Below are the code and all the weights of a small trained network. Each question names an input and a target symbol and asks about switching units off, where a switched-off unit gives its printed mean instead of its output.

import numpy as np


def w(rows, s, z=0):
    codes = np.array(rows[::2]) - 128.0
    scale = np.full(codes.shape[1], s)
    scale[-1] = z or s
    return codes * scale


def f(y):
    return np.maximum(y, 0)


def softmax(a):
    e = np.exp(a - a.max(-1, keepdims=True))
    return e / e.sum(-1, keepdims=True)


def log_softmax(a):
    a = a - a.max(-1, keepdims=True)
    return a - np.log(np.exp(a).sum(-1, keepdims=True))


def net(x, mask):
    ids = ['Λβεμφψ'.index(c) for c in x.split()]
    T = len(ids)
    res = E[ids] + P[:T]
    u = 0
    for l in range(2):
        q, k, v = (res @ M[l].T for M in (Q, K, V))
        z = softmax(np.where(np.tri(T) > 0, q @ k.T / 2**0.5, -1e9)) @ v
        res = res + np.where(mask[u], z, O[l][:, -1]) @ O[l][:, :-1]
        u += 1
        y = f(res @ A[l][:, :-1].T + A[l][:, -1])
        res = res + np.where(mask[u : u + 12], y, B[l][:, -1]) @ B[l][:, :-1]
        u += 12
    return log_softmax(res[-1] @ U[:, :-1].T + U[:, -1])


Q, K, V, O, A, B = {}, {}, {}, {}, {}, {}
E = w([
[254,82,225],'Λ',
[144,222,157],'β',
[49,45,15],'ε',
[255,129,66],'μ',
[30,51,54],'φ',
[74,25,237],'ψ',
],0.0077)
P = w([
[117,176,189],'0',
[93,171,116],'1',
[116,4,75],'2',
[129,195,148],'3',
[149,95,162],'4',
[126,2,79],'5',
],0.0056)
Q[0] = w([
[66,195,2],'L0H1',
[90,9,113],'L0H1',
],0.0069)
K[0] = w([
[155,228,1],'L0H1',
[27,36,17],'L0H1',
],0.0063)
V[0] = w([
[95,199,238],'L0H1',
[254,144,171],'L0H1',
],0.005)
O[0] = w([
[183,236,170,254],'L0H1',
[167,211,1,240],'L0H1',
],0.0052,0.00074)
A[0] = w([
[155,155,138,148],'L0N1',
[167,97,206,243],'L0N2',
[134,177,247,210],'L0N3',
[46,123,90,237],'L0N4',
[128,78,146,43],'L0N5',
[175,104,143,113],'L0N6',
[90,64,127,4],'L0N7',
[165,161,103,218],'L0N8',
[178,180,163,155],'L0N9',
[153,168,131,165],'L0N10',
[105,207,151,88],'L0N11',
[96,188,68,240],'L0N12',
],0.012,0.0043)
B[0] = w([
[160,186,116,177],'L0N1',
[143,145,16,238],'L0N2',
[37,210,10,254],'L0N3',
[207,27,124,201],'L0N4',
[143,186,173,146],'L0N5',
[148,106,215,157],'L0N6',
[254,211,120,161],'L0N7',
[185,89,177,214],'L0N8',
[186,192,108,220],'L0N9',
[157,213,147,190],'L0N10',
[18,173,124,172],'L0N11',
[124,22,200,204],'L0N12',
],0.0069,0.0063)
Q[1] = w([
[47,84,222],'L1H1',
[253,188,89],'L1H1',
],0.0077)
K[1] = w([
[188,36,173],'L1H1',
[70,254,112],'L1H1',
],0.0081)
V[1] = w([
[187,127,155],'L1H1',
[118,254,181],'L1H1',
],0.0059)
O[1] = w([
[190,32,187,118],'L1H1',
[1,135,225,254],'L1H1',
],0.0052,0.0095)
A[1] = w([
[29,173,98,70],'L1N1',
[32,9,204,69],'L1N2',
[149,106,139,6],'L1N3',
[198,136,229,56],'L1N4',
[22,174,114,31],'L1N5',
[205,71,194,236],'L1N6',
[144,118,232,141],'L1N7',
[78,84,235,86],'L1N8',
[160,234,148,252],'L1N9',
[127,151,1,240],'L1N10',
[35,144,140,14],'L1N11',
[194,88,164,248],'L1N12',
],0.0072,0.0038)
B[1] = w([
[114,50,169,197],'L1N1',
[31,254,216,156],'L1N2',
[89,69,132,128],'L1N3',
[205,106,169,135],'L1N4',
[127,40,172,193],'L1N5',
[178,157,202,190],'L1N6',
[99,134,200,146],'L1N7',
[18,145,235,143],'L1N8',
[144,212,123,254],'L1N9',
[86,35,57,196],'L1N10',
[135,18,180,163],'L1N11',
[199,141,126,184],'L1N12',
],0.007,0.0087)
U = w([
[150,248,30,188],'Λ',
[17,185,218,131],'β',
[181,63,99,171],'ε',
[239,194,253,2],'μ',
[177,84,135,112],'φ',
[45,62,24,160],'ψ',
],0.0056,0.0046)

Each question gives the input, a string of symbols that net reads in full, and the target symbol t.
The units are the heads (2 rows each of Q, K, V and O) and the neurons (one row each of A and B). Each row of codes is followed by its name. A weight is (code - 128) times the scale printed after its matrix; where a second scale follows, it is the last column's (O, A, B and U).
mask holds one flag per unit, layer by layer, with each layer's heads first. A switched-off unit (its flag False) gives its mean, the last column of its rows in O or B, instead of its output. The means were averaged over made-up inputs and are rounded, as every weight is.
A unit's drop is (log p(t) with every unit on - log p(t) with that unit switched off) / (log p(t) with every unit on - log p(t) with every unit switched off).
top k neurons: the k neurons with the biggest drops, biggest first
top k neurons in layer l: the k neurons of layer l with the biggest drops, biggest first
drop of u: that unit's drop, to one decimal
input β ε β, target β: top 3 neurons in layer 0 : L0N3, L0N11, L0N4
input Λ β Λ Λ β β, target μ: top 2 neurons in layer 0 : L0N3, L0N2
input β ψ ε ε Λ φ, target β: top 4 neurons : L0N7, L0N4, L0N3, L0N11
input β β φ ψ, target ψ: top neuron : L0N3
input β β β β μ φ, target β: top 2 neurons : L0N7, L1N2
input β β μ, target β: top 3 neurons in layer 0 : L0N3, L0N9, L0N4
input Λ φ ε ε β φ, target μ: top 3 neurons : L0N7, L0N3, L0N4
input μ Λ β ε, target ε: top 2 neurons in layer 0 : L0N4, L0N3
input Λ φ ε, target μ: top 3 neurons in layer 0 : L0N7, L0N3, L0N4
input Λ Λ β, target μ: top 3 neurons in layer 0 : L0N3, L0N2, L0N11
input β ε ψ μ, target μ: drop of L0N4 : -0.1
input β ψ ε, target β: drop of L0H1 : 1.4
input φ φ β ψ, target ψ: drop of L1N10 : 0.2
input β β β, target β: top neuron in layer 1 : L1N8
input β μ ε μ, target μ: top 2 neurons in layer 0 : L0N3, L0N8
